[[ 3.35 -0.63 -1.76  0.85  0.30]
 [ 0.64 -0.03 -2.21 -7.45  0.79]
 [-4.15  4.41  3.61  4.34  4.61]
 [-2.08 -1.84  0.06 -3.19 -2.73]
 [ 3.19  0.56 -1.28  2.81  0.23]]
:
[[ 0.64 -0.03 -2.21]
 [-4.15  4.41  3.61]]

[[ 1.71  7.81  4.64  0.90 -0.72]
 [-2.31 -5.51 -5.25 -5.51  0.65]
 [ 3.43 -1.88 -4.27 -6.03 -3.51]]
:
[[-2.31 -5.51 -5.25]
 [ 3.43 -1.88 -4.27]]

[[ 0.89  2.70  0.66  1.90  1.35]
 [-1.92 -2.10 -2.13  0.38 -3.02]
 [ 0.75  1.53 -0.24  0.46  0.24]
 [-1.26  0.40 -2.99  1.90  0.07]
 [-3.07 -5.06 -2.27 -1.37 -5.73]]
:
[[-1.92 -2.10 -2.13]
 [ 0.75  1.53 -0.24]]

[[-0.39  3.72  0.14]
 [-4.33  0.16 -2.06]
 [ 5.21 -7.73 -0.48]
 [-2.55  3.02 -0.29]]
:
[[-4.33  0.16 -2.06]
 [ 5.21 -7.73 -0.48]]

[[-5.59  2.32  0.99  0.43]
 [-3.53 -1.80 -0.50  3.54]
 [-4.33  3.20  1.68  0.85]]
:
[[-3.53 -1.80 -0.50]
 [-4.33  3.20  1.68]]

[[ 1.18  7.61  0.72  1.96 -1.38]
 [-2.21 -2.72  3.22 -1.21  0.13]
 [-1.43 -2.45  0.22  3.81  1.23]
 [ 4.07 -2.68  2.82  2.02 -5.85]
 [-1.45  1.69 -1.41 -1.40  1.09]]
:
[[-2.21 -2.72  3.22]
 [-1.43 -2.45  0.22]]

[[-3.63  1.61 -2.79]
 [-5.83 -1.71  3.44]
 [ 7.83  1.93 -3.41]
 [-1.21  0.14 -3.65]]
:
[[-5.83 -1.71  3.44]
 [ 7.83  1.93 -3.41]]

[[-1.98  5.85  5.20  3.93]
 [ 6.70 -1.05  0.06 -5.37]
 [-3.89 -6.18  0.16 -4.63]]
:
[[ 6.70 -1.05  0.06]
 [-3.89 -6.18  0.16]]

[[ 0.44 -6.45 -1.35]
 [-1.25  2.54 -0.22]
 [-1.68  1.95  0.78]]
:
[[-1.25  2.54 -0.22]
 [-1.68  1.95  0.78]]
---
[[-1.80  1.01 -0.24 -0.75  0.71 -0.02 -3.79 -0.33  0.01]
 [ 2.90  0.19 -2.04  1.77  2.57 -0.49  1.74 -1.55 -0.84]
 [ 0.52  2.40 -0.76  1.50 -0.15  0.76 -1.11 -0.89 -0.65]
 [-0.44 -1.57  5.78  1.60  3.97  0.50  2.91 -0.41  0.16]]
:
[[ 0.52  2.40 -0.76  1.50 -0.15  0.76 -1.11 -0.89 -0.65]
 [-1.80  1.01 -0.24 -0.75  0.71 -0.02 -3.79 -0.33  0.01]
 [ 2.90  0.19 -2.04  1.77  2.57 -0.49  1.74 -1.55 -0.84]
 [-0.44 -1.57  5.78  1.60  3.97  0.50  2.91 -0.41  0.16]]

[[-6.24  6.30 -4.71 -6.07  6.10 -6.21 -6.01 -6.21  6.20 -3.61 -4.72  6.21
   6.35]
 [ 5.92 -6.12  6.27  6.19 -6.31 -6.15  5.84 -6.16 -6.19  6.22  6.14 -6.25
  -6.10]
 [ 5.88 -5.90  3.42  6.34 -6.19 -6.16  6.14  6.15 -6.13  4.80  4.13  6.26
  -6.17]
 [ 6.20 -6.14  6.01 -6.19 -6.21 -6.24  6.09  6.27 -6.03  5.48  6.12  6.20
  -6.20]]
:
[[-6.24  6.30 -4.71 -6.07  6.10 -6.21 -6.01 -6.21  6.20 -3.61 -4.72  6.21
   6.35]
 [ 5.88 -5.90  3.42  6.34 -6.19 -6.16  6.14  6.15 -6.13  4.80  4.13  6.26
  -6.17]
 [ 5.92 -6.12  6.27  6.19 -6.31 -6.15  5.84 -6.16 -6.19  6.22  6.14 -6.25
  -6.10]
 [ 6.20 -6.14  6.01 -6.19 -6.21 -6.24  6.09  6.27 -6.03  5.48  6.12  6.20
  -6.20]]

[[-5.96 -5.42  5.93 -5.94 -5.81  6.00  6.06 -5.82 -6.19  6.14 -5.81 -5.41
   5.96]
 [ 5.21  5.63 -5.93  4.43  6.21 -6.16  5.96  5.60 -6.04 -6.10  5.68  5.74
  -6.24]
 [ 5.99  5.89 -5.89  5.85  5.81 -5.68 -5.95  5.75  6.02 -5.89  4.72  6.04
  -6.01]]
:
[[ 5.99  5.89 -5.89  5.85  5.81 -5.68 -5.95  5.75  6.02 -5.89  4.72  6.04
  -6.01]
 [ 5.21  5.63 -5.93  4.43  6.21 -6.16  5.96  5.60 -6.04 -6.10  5.68  5.74
  -6.24]
 [-5.96 -5.42  5.93 -5.94 -5.81  6.00  6.06 -5.82 -6.19  6.14 -5.81 -5.41
   5.96]]

[[-1.07  3.40  1.53  4.78 -4.52 -1.35 -3.16 -4.06 -0.98 -2.21 -0.85  4.23
  -2.70  3.70 -1.95  1.28]
 [-2.60  4.62 -1.51  0.80  4.00 -5.17  2.95  1.19 -4.00  3.05 -2.44 -1.63
   1.06 -2.47  2.24  1.61]
 [ 4.87  5.92 -1.14 -1.72 -1.16  2.39  1.29  0.85  4.69  3.92 -0.26  0.39
   5.78  1.54  1.52  3.43]
 [ 1.60 -0.71  1.38  6.54 -0.52 -4.36  1.33 -1.37  1.20  1.95 -1.46 -0.59
   2.77  5.80  0.29  6.20]
 [-0.94  1.78 -3.61 -1.76 -3.89  0.16  2.36 -1.74 -3.29 -2.44  2.89 -3.12
  -2.26 -3.68 -1.97 -1.47]]
:
[[ 4.87  5.92 -1.14 -1.72 -1.16  2.39  1.29  0.85  4.69  3.92 -0.26  0.39
   5.78  1.54  1.52  3.43]
 [-2.60  4.62 -1.51  0.80  4.00 -5.17  2.95  1.19 -4.00  3.05 -2.44 -1.63
   1.06 -2.47  2.24  1.61]
 [-1.07  3.40  1.53  4.78 -4.52 -1.35 -3.16 -4.06 -0.98 -2.21 -0.85  4.23
  -2.70  3.70 -1.95  1.28]
 [-0.94  1.78 -3.61 -1.76 -3.89  0.16  2.36 -1.74 -3.29 -2.44  2.89 -3.12
  -2.26 -3.68 -1.97 -1.47]
 [ 1.60 -0.71  1.38  6.54 -0.52 -4.36  1.33 -1.37  1.20  1.95 -1.46 -0.59
   2.77  5.80  0.29  6.20]]

[[-5.47 -0.28  4.19 -4.80  4.45]
 [ 6.60  1.01 -5.15  5.95 -5.38]
 [ 6.32  1.08 -5.58  6.11 -5.99]
 [ 4.46 -0.08 -3.28  5.18 -4.81]
 [ 5.00  0.08 -3.51  5.50 -5.05]
 [-4.77 -0.68  4.23 -4.67  4.74]
 [-4.93 -0.35  3.47 -5.41  4.88]
 [ 4.69  0.18 -3.46  5.22 -5.25]
 [-2.58  0.45  1.15 -3.16  2.47]]
:
[[ 6.32  1.08 -5.58  6.11 -5.99]
 [ 6.60  1.01 -5.15  5.95 -5.38]
 [-2.58  0.45  1.15 -3.16  2.47]
 [ 4.69  0.18 -3.46  5.22 -5.25]
 [ 5.00  0.08 -3.51  5.50 -5.05]
 [ 4.46 -0.08 -3.28  5.18 -4.81]
 [-5.47 -0.28  4.19 -4.80  4.45]
 [-4.93 -0.35  3.47 -5.41  4.88]
 [-4.77 -0.68  4.23 -4.67  4.74]]

[[-2.13 -2.21  3.23 -1.65  3.11  3.79  3.11 -1.64 -2.27 -1.56  3.13 -1.78]
 [-2.82 -3.14  0.69 -2.65  0.59 -6.57  0.59 -2.62 -3.42 -2.32  0.59 -2.96]
 [ 2.39  2.44 -1.56  1.87 -1.51 -3.84 -1.50  1.85  2.49  1.81 -1.51  1.97]
 [ 2.12  2.19  0.31  1.67  0.28 -3.87  0.28  1.65  2.23  1.61  0.29  1.72]
 [ 3.62  3.85 -0.34  3.21 -0.29  6.46 -0.31  3.15  4.05  2.89 -0.30  3.62]]
:
[[ 3.62  3.85 -0.34  3.21 -0.29  6.46 -0.31  3.15  4.05  2.89 -0.30  3.62]
 [ 2.39  2.44 -1.56  1.87 -1.51 -3.84 -1.50  1.85  2.49  1.81 -1.51  1.97]
 [ 2.12  2.19  0.31  1.67  0.28 -3.87  0.28  1.65  2.23  1.61  0.29  1.72]
 [-2.13 -2.21  3.23 -1.65  3.11  3.79  3.11 -1.64 -2.27 -1.56  3.13 -1.78]
 [-2.82 -3.14  0.69 -2.65  0.59 -6.57  0.59 -2.62 -3.42 -2.32  0.59 -2.96]]
